Below is a small trained network, with its code and all its weights. Each question gives an input and a class and asks what happens when units are switched off, that is, made to give their printed mean instead of their output.

import numpy as np


def w(rows, s, z=0):
    codes = np.array(rows[::2]) - 128.0
    scale = np.full(codes.shape[1], s)
    scale[-1] = z or s
    return codes * scale


def norm(h):
    return h / np.sqrt((h * h).mean(-1, keepdims=True) + 1e-5)


def f(y):
    return y / 2 * (1 + np.tanh(0.7978845608 * (y + 0.044715 * y**3)))


def log_softmax(a):
    a = a - a.max(-1, keepdims=True)
    return a - np.log(np.exp(a).sum(-1, keepdims=True))


def net(x, mask):
    res = np.array(x, float).reshape(1, 5) / 4 @ E
    u = 0
    for l in range(3):
        y = f(norm(res) @ A[l][:, :-1].T + A[l][:, -1])
        res = res + np.where(mask[u : u + 13], y, B[l][:, -1]) @ B[l][:, :-1]
        u += 13
    return log_softmax(norm(res)[-1] @ U[:, :-1].T + U[:, -1])


A, B = {}, {}
E = w([
[118,186,81,173,50,147,25],'x0',
[239,130,25,120,140,179,143],'x1',
[215,88,185,152,53,4,106],'x2',
[110,76,171,237,200,144,227],'x3',
[159,86,175,57,16,175,104],'x4',
],0.0027)
A[0] = w([
[130,130,132,126,125,128,129,122],'0.n1',
[97,187,66,122,195,161,139,74],'0.n2',
[83,88,167,121,170,193,194,10],'0.n3',
[140,122,113,184,213,134,209,92],'0.n4',
[126,125,129,134,124,135,130,117],'0.n5',
[61,134,151,126,120,187,135,75],'0.n6',
[47,120,167,109,249,68,173,98],'0.n7',
[116,124,115,239,254,150,235,22],'0.n8',
[27,175,104,136,196,187,118,1],'0.n9',
[119,165,111,149,131,97,107,78],'0.n10',
[172,150,21,204,131,211,101,61],'0.n11',
[166,192,42,195,101,105,67,119],'0.n12',
[166,136,54,55,118,200,106,82],'0.n13',
],0.0049,0.0032)
B[0] = w([
[127,125,128,128,128,126,131,125],'0.n1',
[156,130,196,135,62,117,145,169],'0.n2',
[93,134,135,156,165,94,67,143],'0.n3',
[111,27,135,190,190,150,55,201],'0.n4',
[131,132,136,115,132,129,122,121],'0.n5',
[81,121,141,151,155,135,75,134],'0.n6',
[109,220,8,103,136,118,163,226],'0.n7',
[90,2,181,213,222,190,124,254],'0.n8',
[178,55,224,137,83,79,93,167],'0.n9',
[141,125,122,129,120,117,87,114],'0.n10',
[124,181,94,81,141,213,207,192],'0.n11',
[48,172,83,165,175,122,118,216],'0.n12',
[149,132,98,101,169,181,204,200],'0.n13',
],0.0048,0.0024)
A[1] = w([
[42,162,111,173,120,129,39,120],'1.n1',
[129,136,125,123,133,126,132,109],'1.n2',
[6,128,164,128,135,211,70,69],'1.n3',
[188,51,231,141,80,38,119,4],'1.n4',
[192,144,64,169,118,66,40,144],'1.n5',
[128,165,92,105,179,125,153,35],'1.n6',
[81,106,179,94,120,203,86,77],'1.n7',
[121,79,130,236,253,126,181,29],'1.n8',
[120,84,135,234,240,127,167,62],'1.n9',
[50,146,163,53,203,92,215,84],'1.n10',
[180,58,218,137,84,57,118,39],'1.n11',
[139,123,151,68,87,155,58,123],'1.n12',
[87,164,97,196,110,67,26,36],'1.n13',
],0.0048,0.0026)
B[1] = w([
[134,57,138,80,157,45,143,191],'1.n1',
[137,130,135,130,121,134,114,121],'1.n2',
[55,57,171,254,232,83,141,186],'1.n3',
[146,163,195,243,75,124,213,161],'1.n4',
[9,138,118,176,193,64,119,163],'1.n5',
[181,142,149,148,72,154,72,118],'1.n6',
[88,133,108,208,201,151,180,145],'1.n7',
[107,37,139,146,218,164,189,253],'1.n8',
[94,25,134,165,242,179,202,247],'1.n9',
[32,220,16,121,100,104,34,162],'1.n10',
[147,158,203,245,66,111,236,153],'1.n11',
[111,109,107,191,218,138,213,158],'1.n12',
[155,109,107,36,125,27,102,164],'1.n13',
],0.0037,0.0033)
A[2] = w([
[77,163,125,208,133,55,62,17],'2.n1',
[143,137,107,99,168,130,119,83],'2.n2',
[181,102,161,92,121,121,135,97],'2.n3',
[130,146,114,118,141,115,132,108],'2.n4',
[128,140,102,123,121,69,85,102],'2.n5',
[253,100,52,196,119,24,67,112],'2.n6',
[138,214,39,139,140,202,62,30],'2.n7',
[37,159,182,80,75,208,76,137],'2.n8',
[136,147,110,121,150,128,123,95],'2.n9',
[138,145,123,114,157,113,129,90],'2.n10',
[151,103,243,183,106,101,113,17],'2.n11',
[121,113,243,100,140,130,119,6],'2.n12',
[124,139,155,134,121,127,121,89],'2.n13',
],0.0042,0.0024)
B[2] = w([
[184,101,121,52,120,110,72,205],'2.n1',
[139,127,140,137,104,148,119,97],'2.n2',
[138,80,135,124,133,124,130,50],'2.n3',
[121,129,140,139,114,139,115,109],'2.n4',
[92,150,145,132,110,118,127,149],'2.n5',
[3,147,119,145,199,153,125,210],'2.n6',
[104,174,150,159,115,187,207,212],'2.n7',
[80,133,97,212,191,105,188,193],'2.n8',
[131,137,153,135,110,153,116,89],'2.n9',
[139,124,136,136,116,147,106,80],'2.n10',
[177,196,113,162,107,169,187,148],'2.n11',
[157,143,113,151,146,168,145,1],'2.n12',
[154,132,126,136,134,127,127,45],'2.n13',
],0.0049,0.00062)
U = w([
[125,222,47,91,115,210,146,158],'0',
[177,107,163,136,113,163,20,1],'1',
[226,58,116,39,97,158,134,97],'2',
[188,122,213,193,42,78,183,147],'3',
[68,150,115,119,126,16,41,153],'4',
[87,19,149,193,248,159,157,159],'5',
[182,117,172,131,128,150,39,40],'6',
],0.011,0.009)

Each question gives the input, the list of numbers given to net, and the class t.
The units are the neurons (one row each of A and B). Each row of codes is followed by its name. A weight is (code - 128) times the scale printed after its matrix; where a second scale follows, it is the last column's (A, B and U).
mask holds one flag per neuron, layer by layer. A switched-off neuron (its flag False) gives its mean, the last column of its row in B, instead of its output. The means were averaged over made-up inputs and are rounded, as every weight is.
A unit's drop is (log p(t) with every unit on - log p(t) with that unit switched off) / (log p(t) with every unit on - log p(t) with every unit switched off).
The circuit of an input: a set's keep is (log p(t) with only the set's units on - log p(t) with every unit switched off) / (log p(t) with every unit on - log p(t) with every unit switched off). Starting from the 12 units with the biggest drops (on a tie, the unit counted first), units are removed one at a time, each time the one whose removal leaves the highest keep (on an exact tie, the one counted first), for as long as the keep stays at least 0.8.
units of the circuit, in order: the units of the circuit, biggest drop first
k most important neurons: the k neurons with the biggest drops, biggest first
top k neurons in layer l: the k neurons of layer l with the biggest drops, biggest first
drop of u: that unit's drop, to one decimal
input [8,4,5,-1,-5], class 4: units of the circuit, in order -> 1.n13
input [-7,7,-5,-4,4], class 2: units of the circuit, in order -> 0.n12; 1.n5
input [1,4,8,-4,3], class 4: units of the circuit, in order -> 2.n6; 1.n9
input [-7,3,-4,-2,4], class 0: 2 most important neurons -> 0.n8; 1.n10
input [5,6,5,-6,1], class 0: units of the circuit, in order -> 2.n7; 0.n9
input [-8,-6,0,0,0], class 4: 2 most important neurons -> 0.n7; 1.n10
input [-2,-7,4,2,1], class 3: units of the circuit, in order -> 1.n4; 1.n11
input [5,-8,4,4,-1], class 3: top 3 neurons in layer 0 -> 0.n12; 0.n11; 0.n3
input [-6,-1,-4,-3,8], class 0: 2 most important neurons -> 0.n8; 0.n4
input [-3,-3,-2,-4,1], class 4: top 2 neurons in layer 0 -> 0.n11; 0.n6
input [-5,-8,-6,-3,-4], class 4: 2 most important neurons -> 0.n7; 1.n10
input [-3,-6,-3,-8,1], class 4: top 3 neurons in layer 0 -> 0.n8; 0.n11; 0.n4
input [5,6,-2,8,6], class 0: top 2 neurons in layer 0 -> 0.n11; 0.n9
input [4,3,-6,3,3], class 0: units of the circuit, in order -> 0.n11
input [6,6,5,-1,-8], class 4: top 3 neurons in layer 1 -> 1.n5; 1.n13; 1.n1
input [6,8,5,-2,-5], class 0: drop of 0.n11 -> 0.5
input [-7,4,8,-1,0], class 3: drop of 2.n8 -> 0.0
input [2,6,0,5,6], class 0: drop of 0.n11 -> 0.1
